Here is a tiny trained network, its code and every weight. The questions are about switching its units off for an input and a target symbol, where a switched-off unit gives its printed mean instead of its output.

import numpy as np


def w(rows, s, z=0):
    codes = np.array(rows[::2]) - 128.0
    scale = np.full(codes.shape[1], s)
    scale[-1] = z or s
    return codes * scale


def f(y):
    return np.maximum(y, 0)


def softmax(a):
    e = np.exp(a - a.max(-1, keepdims=True))
    return e / e.sum(-1, keepdims=True)


def log_softmax(a):
    a = a - a.max(-1, keepdims=True)
    return a - np.log(np.exp(a).sum(-1, keepdims=True))


def net(x, mask):
    ids = ['αεζξσω'.index(c) for c in x.split()]
    T = len(ids)
    res = E[ids] + P[:T]
    r = res
    for j in range(2):
        rows = slice(3 * j, 3 * j + 3)
        q, k, v = (r @ M[0][rows].T for M in (Q, K, V))
        z = softmax(np.where(np.tri(T) > 0, q @ k.T / 3**0.5, -1e9)) @ v
        o = O[0][rows]
        res = res + np.where(mask[j], z, o[:, -1]) @ o[:, :-1]
    y = f(res @ A[0][:, :-1].T + A[0][:, -1])
    res = res + np.where(mask[2:10], y, B[0][:, -1]) @ B[0][:, :-1]
    return log_softmax(res[-1] @ U[:, :-1].T + U[:, -1])


Q, K, V, O, A, B = {}, {}, {}, {}, {}, {}
E = w([
[127,176,118,146,151,133,148,101,98,99],'α',
[71,104,133,163,167,161,178,163,114,54],'ε',
[118,39,154,91,250,176,91,113,138,145],'ζ',
[155,124,83,179,154,172,162,168,114,116],'ξ',
[184,142,141,163,158,87,164,163,143,85],'σ',
[205,136,114,115,140,109,197,119,170,156],'ω',
],0.014)
P = w([
[86,161,120,83,53,132,97,166,119,135],'0',
[113,151,140,96,158,138,163,108,61,119],'1',
[77,130,82,176,148,85,143,125,147,168],'2',
[139,133,171,145,89,175,114,135,171,126],'3',
[188,121,121,113,145,121,171,85,89,88],'4',
[70,8,117,144,123,79,89,31,83,132],'5',
],0.016)
Q[0] = w([
[173,97,114,127,217,176,226,58,36,88],'head 1',
[73,84,127,236,145,143,165,141,233,167],'head 1',
[122,196,108,44,211,147,209,226,150,170],'head 1',
[134,248,119,159,140,146,207,115,148,79],'head 2',
[13,61,150,43,184,95,81,30,65,151],'head 2',
[252,129,181,38,169,206,80,37,25,93],'head 2',
],0.024)
K[0] = w([
[206,101,98,180,132,107,132,102,216,143],'head 1',
[85,173,109,56,120,122,96,193,103,142],'head 1',
[179,54,157,128,64,158,123,145,148,101],'head 1',
[158,179,144,112,67,199,143,148,192,87],'head 2',
[2,20,117,96,167,60,72,149,148,142],'head 2',
[146,20,179,125,164,178,166,16,131,81],'head 2',
],0.028)
V[0] = w([
[113,93,124,189,150,146,125,214,91,52],'head 1',
[149,57,37,128,130,245,152,140,96,205],'head 1',
[140,58,145,116,123,106,253,227,170,124],'head 1',
[82,94,74,154,120,109,148,145,197,115],'head 2',
[102,178,99,149,200,139,225,123,130,149],'head 2',
[147,121,108,144,105,123,115,111,95,193],'head 2',
],0.019)
O[0] = w([
[200,220,93,161,142,202,82,57,86,173,166],'head 1',
[176,145,54,100,129,215,255,175,101,91,82],'head 1',
[103,232,215,105,186,118,128,172,144,92,253],'head 1',
[48,142,99,154,120,152,161,82,174,100,71],'head 2',
[131,156,179,137,87,91,126,87,90,48,232],'head 2',
[98,133,130,189,129,89,104,199,116,161,91],'head 2',
],0.0092,0.0057)
A[0] = w([
[76,189,162,67,66,206,44,200,210,167,117],'neuron 1',
[123,150,145,77,130,218,70,146,171,176,168],'neuron 2',
[60,188,86,175,154,186,143,149,135,194,1],'neuron 3',
[89,207,155,88,134,201,126,153,97,125,152],'neuron 4',
[139,146,212,85,17,165,46,165,186,100,64],'neuron 5',
[80,43,64,129,121,75,128,112,123,131,82],'neuron 6',
[189,163,120,70,137,152,158,149,78,110,85],'neuron 7',
[136,117,174,104,11,216,129,204,208,118,19],'neuron 8',
],0.013,0.0037)
B[0] = w([
[130,21,5,121,30,73,122,85,80,137,182],'neuron 1',
[107,224,160,159,58,105,162,147,145,65,173],'neuron 2',
[149,79,193,86,229,95,101,109,87,121,179],'neuron 3',
[161,87,103,123,40,154,135,197,178,162,246],'neuron 4',
[140,137,104,137,208,255,172,158,150,158,206],'neuron 5',
[150,186,85,100,31,175,132,190,146,122,194],'neuron 6',
[56,89,93,146,143,85,82,120,156,182,249],'neuron 7',
[142,219,140,178,69,160,6,61,110,149,153],'neuron 8',
],0.0075,0.017)
U = w([
[143,178,34,147,32,156,62,196,157,140,56],'α',
[195,253,134,143,130,224,92,148,141,88,238],'ε',
[166,188,59,133,110,186,182,94,93,44,253],'ζ',
[151,110,38,120,179,169,133,138,108,136,122],'ξ',
[107,145,88,168,107,51,42,105,101,120,66],'σ',
[109,174,124,89,102,107,139,230,149,81,117],'ω',
],0.0043,0.0022)

Each question gives the input, a string of symbols that net reads in full, and the target symbol t.
The units are the heads (3 rows each of Q, K, V and O) and the neurons (one row each of A and B). Each row of codes is followed by its name. A weight is (code - 128) times the scale printed after its matrix; where a second scale follows, it is the last column's (O, A, B and U).
mask holds one flag per unit, heads first, then neurons. A switched-off unit (its flag False) gives its mean, the last column of its rows in O or B, instead of its output. The means were averaged over made-up inputs and are rounded, as every weight is.
A unit's drop is (log p(t) with every unit on - log p(t) with that unit switched off) / (log p(t) with every unit on - log p(t) with every unit switched off).
The circuit of an input: a set's keep is (log p(t) with only the set's units on - log p(t) with every unit switched off) / (log p(t) with every unit on - log p(t) with every unit switched off). Starting from all 10 units, units are removed one at a time, each time the one whose removal leaves the highest keep (on an exact tie, the one counted first), for as long as the keep stays at least 0.8.
circuit, biggest first: the units of the circuit, biggest drop first
unit that matters most: the unit with the biggest drop
top k neurons: the k neurons with the biggest drops, biggest first
heads that matter: for each layer, one digit per head in row order, 1 if its drop is at least 0.15 and else 0, layers parted by /
drop when u is switched off: that unit's drop, to one decimal
input ω σ ζ, target ω: unit that matters most => head 1
input ω α α ξ ξ ζ, target α: heads that matter => 11
input ω ξ ξ, target ω: heads that matter => 10
input α α σ α ε, target ε: circuit, biggest first => (head 1; neuron 1)
input ξ ζ α, target ξ: circuit, biggest first => (neuron 3; head 1; neuron 7)
input ξ α ξ σ σ α, target ξ: circuit, biggest first => (head 1; neuron 3; head 2; neuron 7)
input σ α ε ε ω ξ, target ε: heads that matter => 10
input σ α α, target σ: heads that matter => 10
input ω ξ σ σ ξ ξ, target σ: heads that matter => 11
input ξ σ ζ α σ ω, target ζ: heads that matter => 11
input ξ σ σ α ξ ω, target σ: circuit, biggest first => (head 1; head 2; neuron 5)
input ξ ξ σ α ζ, target ε: heads that matter => 10
input α σ ζ α ζ ξ, target ζ: circuit, biggest first => (head 2; head 1)
input σ ω ζ ζ ε α, target ζ: unit that matters most => head 2
input σ ζ ξ α α σ, target ξ: top 2 neurons => (neuron 3; neuron 7)
input σ ε ω, target σ: drop when neuron 5 is switched off => 0.1
input α α ξ ω σ, target ω: drop when head 1 is switched off => 1.0
input ζ ξ α, target ζ: drop when head 1 is switched off => 0.4
input ω α ξ ε ω ω, target ξ: drop when head 2 is switched off => 0.3
input ε σ ε, target ε: circuit, biggest first => (head 1)
